Below are the code and all the weights of a small trained network. Each question names an input and a class and asks about switching units off, where a switched-off unit gives its printed mean instead of its output.

import numpy as np


def w(rows, s, z=0):
    codes = np.array(rows[::2]) - 128.0
    scale = np.full(codes.shape[1], s)
    scale[-1] = z or s
    return codes * scale


def norm(h):
    return h / np.sqrt((h * h).mean(-1, keepdims=True) + 1e-5)


def f(y):
    return y / 2 * (1 + np.tanh(0.7978845608 * (y + 0.044715 * y**3)))


def log_softmax(a):
    a = a - a.max(-1, keepdims=True)
    return a - np.log(np.exp(a).sum(-1, keepdims=True))


def net(x, mask):
    res = np.array(x, float).reshape(1, 2) / 4 @ E
    u = 0
    for l in range(2):
        y = f(norm(res) @ A[l][:, :-1].T + A[l][:, -1])
        res = res + np.where(mask[u : u + 3], y, B[l][:, -1]) @ B[l][:, :-1]
        u += 3
    return log_softmax(norm(res)[-1] @ U[:, :-1].T + U[:, -1])


A, B = {}, {}
E = w([
[176,122,157,202,254,75,76,52,124,116,108],'x0',
[124,45,106,171,185,81,79,63,214,111,138],'x1',
],0.0062)
A[0] = w([
[67,67,170,101,119,152,141,108,223,115,163,5],'0.n1',
[104,126,44,73,121,186,255,163,171,116,160,38],'0.n2',
[63,95,43,142,120,160,133,168,173,110,160,52],'0.n3',
],0.0081,0.0016)
B[0] = w([
[247,91,158,128,156,106,83,104,132,158,184,191],'0.n1',
[82,109,95,126,174,205,93,196,170,179,87,254],'0.n2',
[123,189,121,117,133,85,146,125,114,18,108,193],'0.n3',
],0.012,0.0081)
A[1] = w([
[61,137,145,184,212,110,128,156,173,145,120,75],'1.n1',
[78,135,130,95,89,255,132,149,142,151,42,120],'1.n2',
[142,138,102,150,188,133,109,77,132,164,166,4],'1.n3',
],0.0097,0.0034)
B[1] = w([
[94,170,56,85,101,121,175,144,6,192,129,182],'1.n1',
[154,105,166,137,38,108,199,34,186,121,103,251],'1.n2',
[61,101,162,147,4,97,216,208,97,182,66,168],'1.n3',
],0.012)
U = w([
[133,101,176,138,70,124,175,78,191,163,92,229],'0',
[39,136,97,157,112,126,150,217,6,197,112,16],'1',
[95,166,128,136,145,209,118,94,96,108,180,3],'2',
[138,117,34,110,205,223,54,225,195,140,121,43],'3',
[172,152,191,149,215,133,59,92,112,87,188,224],'4',
],0.012,0.0032)

Each question gives the input, the list of numbers given to net, and the class t.
The units are the neurons (one row each of A and B). Each row of codes is followed by its name. A weight is (code - 128) times the scale printed after its matrix; where a second scale follows, it is the last column's (A, B and U).
mask holds one flag per neuron, layer by layer. A switched-off neuron (its flag False) gives its mean, the last column of its row in B, instead of its output. The means were averaged over made-up inputs and are rounded, as every weight is.
A unit's drop is (log p(t) with every unit on - log p(t) with that unit switched off) / (log p(t) with every unit on - log p(t) with every unit switched off).
The circuit of an input: a set's keep is (log p(t) with only the set's units on - log p(t) with every unit switched off) / (log p(t) with every unit on - log p(t) with every unit switched off). Starting from all 6 units, units are removed one at a time, each time the one whose removal leaves the highest keep (on an exact tie, the one counted first), for as long as the keep stays at least 0.8.
units of the circuit, in order: the units of the circuit, biggest drop first
unit that matters most: the unit with the biggest drop
top k neurons: the k neurons with the biggest drops, biggest first
top k neurons in layer l: the k neurons of layer l with the biggest drops, biggest first
drop of u: that unit's drop, to one decimal
input [-3,8], class 4: unit that matters most => 1.n2
input [5,-7], class 4: top 2 neurons in layer 1 => (1.n3, 1.n2)
input [6,-6], class 1: top 3 neurons => (1.n2, 0.n3, 0.n2)
input [-3,2], class 3: top 2 neurons => (0.n1, 0.n2)
input [-4,6], class 4: units of the circuit, in order => (0.n1, 1.n2)
input [-5,5], class 3: units of the circuit, in order => (1.n2, 0.n1)
input [5,-6], class 4: units of the circuit, in order => (0.n2, 1.n2, 1.n1)
input [7,-6], class 1: top 2 neurons => (1.n2, 0.n3)
input [-1,5], class 4: top 2 neurons => (1.n2, 0.n2)
input [-2,4], class 4: top 2 neurons => (1.n2, 0.n3)
input [4,-6], class 4: top 2 neurons => (0.n2, 1.n3)
input [2,-3], class 4: top 4 neurons => (0.n2, 1.n3, 1.n2, 1.n1)
input [-4,8], class 4: top 2 neurons => (1.n2, 0.n3)
input [-8,7], class 3: top 2 neurons => (0.n1, 0.n2)
input [6,-3], class 1: units of the circuit, in order => (1.n2)
input [-7,7], class 3: top 3 neurons => (0.n2, 0.n1, 1.n2)
input [-6,3], class 3: top 3 neurons => (0.n1, 1.n3, 0.n3)
input [-2,7], class 4: drop of 0.n2 => 0.1
input [7,-5], class 1: drop of 1.n3 => 0.0
input [-6,5], class 3: drop of 0.n1 => 0.5
input [4,7], class 1: top neuron in layer 1 => (1.n2)
